Below is a small trained network, with its code and all its weights. Each question gives an input and a target symbol and asks what happens when units are switched off, that is, made to give their printed mean instead of their output.

import numpy as np


def w(rows, s, z=0):
    codes = np.array(rows[::2]) - 128.0
    scale = np.full(codes.shape[1], s)
    scale[-1] = z or s
    return codes * scale


def norm(h):
    return h / np.sqrt((h * h).mean(-1, keepdims=True) + 1e-5)


def f(y):
    return y / 2 * (1 + np.tanh(0.7978845608 * (y + 0.044715 * y**3)))


def softmax(a):
    e = np.exp(a - a.max(-1, keepdims=True))
    return e / e.sum(-1, keepdims=True)


def log_softmax(a):
    a = a - a.max(-1, keepdims=True)
    return a - np.log(np.exp(a).sum(-1, keepdims=True))


def net(x, mask):
    ids = ['ΠΩαγζλτ'.index(c) for c in x.split()]
    T = len(ids)
    res = E[ids] + P[:T]
    r = norm(res)
    for j in range(2):
        rows = slice(3 * j, 3 * j + 3)
        q, k, v = (r @ M[0][rows].T for M in (Q, K, V))
        z = softmax(np.where(np.tri(T) > 0, q @ k.T / 3**0.5, -1e9)) @ v
        o = O[0][rows]
        res = res + np.where(mask[j], z, o[:, -1]) @ o[:, :-1]
    y = f(norm(res) @ A[0][:, :-1].T + A[0][:, -1])
    res = res + np.where(mask[2:14], y, B[0][:, -1]) @ B[0][:, :-1]
    return log_softmax(norm(res)[-1] @ U[:, :-1].T + U[:, -1])


Q, K, V, O, A, B = {}, {}, {}, {}, {}, {}
E = w([
[187,109,135,162],'Π',
[156,105,148,148],'Ω',
[98,79,124,151],'α',
[127,255,188,170],'γ',
[124,101,66,143],'ζ',
[147,137,44,129],'λ',
[99,86,141,143],'τ',
],0.021)
P = w([
[159,173,146,113],'0',
[89,150,164,110],'1',
[91,75,110,252],'2',
[137,114,156,114],'3',
[154,38,88,193],'4',
[72,161,161,83],'5',
[96,120,120,193],'6',
[131,113,154,90],'7',
[187,35,95,188],'8',
[89,152,158,85],'9',
[132,128,130,168],'10',
[96,147,152,81],'11',
],0.017)
Q[0] = w([
[100,171,129,184],'h0',
[142,115,140,114],'h0',
[167,144,114,196],'h0',
[159,26,89,118],'h1',
[102,152,138,251],'h1',
[97,188,102,244],'h1',
],0.016)
K[0] = w([
[152,112,117,159],'h0',
[127,150,124,138],'h0',
[152,75,116,128],'h0',
[74,176,138,76],'h1',
[144,78,127,84],'h1',
[214,47,123,2],'h1',
],0.018)
V[0] = w([
[114,146,114,60],'h0',
[123,44,155,29],'h0',
[210,149,134,2],'h0',
[202,176,182,124],'h1',
[90,110,155,241],'h1',
[222,46,136,97],'h1',
],0.0091)
O[0] = w([
[209,106,143,159,75],'h0',
[34,2,94,189,70],'h0',
[121,183,143,213,3],'h0',
[183,88,132,50,53],'h1',
[201,202,184,154,164],'h1',
[197,9,91,176,103],'h1',
],0.008,0.0043)
A[0] = w([
[131,108,196,186,149],'n0',
[95,105,156,141,92],'n1',
[159,153,139,103,107],'n2',
[143,119,237,199,2],'n3',
[112,76,247,171,44],'n4',
[136,175,166,62,127],'n5',
[135,71,145,84,129],'n6',
[173,147,76,180,141],'n7',
[102,137,185,9,119],'n8',
[58,159,129,125,152],'n9',
[121,65,69,181,130],'n10',
[163,123,154,128,186],'n11',
],0.016)
B[0] = w([
[98,63,105,76,184],'n0',
[106,108,148,144,122],'n1',
[83,107,128,145,136],'n2',
[250,109,120,128,133],'n3',
[148,135,223,147,142],'n4',
[93,134,66,198,185],'n5',
[132,160,90,129,140],'n6',
[84,70,170,108,198],'n7',
[115,156,142,178,185],'n8',
[173,122,135,91,200],'n9',
[146,168,153,116,254],'n10',
[149,165,102,131,195],'n11',
],0.017,0.0093)
U = w([
[25,139,16,22,15],'Π',
[164,243,163,32,105],'Ω',
[104,172,118,195,255],'α',
[31,76,157,146,146],'γ',
[201,55,24,155,84],'ζ',
[251,96,154,211,114],'λ',
[145,160,247,142,108],'τ',
],0.013,0.0076)

Each question gives the input, a string of symbols that net reads in full, and the target symbol t.
The units are the heads (3 rows each of Q, K, V and O) and the neurons (one row each of A and B). Each row of codes is followed by its name. A weight is (code - 128) times the scale printed after its matrix; where a second scale follows, it is the last column's (O, A, B and U).
mask holds one flag per unit, heads first, then neurons. A switched-off unit (its flag False) gives its mean, the last column of its rows in O or B, instead of its output. The means were averaged over made-up inputs and are rounded, as every weight is.
A unit's drop is (log p(t) with every unit on - log p(t) with that unit switched off) / (log p(t) with every unit on - log p(t) with every unit switched off).
The circuit of an input: a set's keep is (log p(t) with only the set's units on - log p(t) with every unit switched off) / (log p(t) with every unit on - log p(t) with every unit switched off). Starting from the 12 units with the biggest drops (on a tie, the unit counted first), units are removed one at a time, each time the one whose removal leaves the highest keep (on an exact tie, the one counted first), for as long as the keep stays at least 0.8.
units of the circuit, in order: the units of the circuit, biggest drop first
unit that matters most: the unit with the biggest drop
k most important neurons: the k neurons with the biggest drops, biggest first
heads that matter: for each layer, one digit per head in row order, 1 if its drop is at least 0.15 and else 0, layers parted by /
input ζ ζ λ ζ ζ Ω ζ Ω ζ Ω γ, target ζ: heads that matter	01
input ζ ζ Ω Ω ζ Π λ ζ λ, target λ: heads that matter	00
input λ ζ ζ γ τ γ ζ τ τ, target Ω: unit that matters most	h1
input α ζ ζ ζ ζ, target γ: heads that matter	01
input Ω λ ζ τ λ, target Π: units of the circuit, in order	(h1, n7, n10)
input ζ Π ζ γ Ω Π, target α: heads that matter	00
input Ω ζ Ω γ γ ζ τ Ω Π, target γ: units of the circuit, in order	(h1, n7)
input α γ Ω Ω Ω λ ζ τ ζ, target Π: units of the circuit, in order	(h1, n10, h0)
input ζ λ λ Π ζ ζ ζ, target λ: units of the circuit, in order	(h1, n10)
input ζ γ ζ λ Ω ζ ζ λ λ Ω ζ, target Π: units of the circuit, in order	(h1, n9, n10, n5)
input τ Π Π ζ λ, target λ: units of the circuit, in order	(n0, n10)
input λ ζ ζ Ω λ ζ ζ ζ ζ ζ ζ τ, target τ: 2 most important neurons	(n4, n9)
input ζ ζ Ω ζ λ Ω Π Ω, target λ: units of the circuit, in order	(n3, h0)
input τ Π Ω ζ ζ ζ Ω ζ Ω τ, target τ: units of the circuit, in order	(h1)
input ζ Ω Ω ζ Ω ζ γ ζ ζ, target γ: units of the circuit, in order	(n7, h1)
input ζ ζ ζ ζ Ω, target γ: units of the circuit, in order	(h1, n0)
input Ω ζ α τ Π ζ λ Ω, target λ: units of the circuit, in order	(n3, h0, h1)
input Ω ζ ζ ζ τ ζ Ω, target γ: 2 most important neurons	(n0, n9)
input Ω λ Ω, target ζ: units of the circuit, in order	(h1, h0)
input Π τ Ω ζ τ ζ γ, target γ: 2 most important neurons	(n0, n10)
input ζ ζ ζ Ω τ Ω ζ Ω ζ Ω α, target ζ: units of the circuit, in order	(h1)
input λ ζ λ λ ζ ζ γ, target Π: 4 most important neurons	(n0, n10, n4, n8)
input ζ λ Ω Ω γ ζ ζ λ ζ τ λ, target Π: 4 most important neurons	(n7, n9, n10, n4)
input ζ ζ Ω ζ λ Π γ Ω Π λ γ, target ζ: 4 most important neurons	(n0, n3, n10, n11)
input ζ ζ λ, target γ: heads that matter	00
input α ζ ζ ζ ζ α γ Ω, target α: heads that matter	00
input Ω Π ζ ζ ζ ζ α ζ, target Ω: unit that matters most	n9
input Π ζ Ω ζ ζ λ ζ ζ τ, target Π: heads that matter	01
input λ τ ζ λ ζ, target τ: 4 most important neurons	(n10, n5, n7, n0)
input λ ζ τ, target Π: 3 most important neurons	(n8, n7, n6)
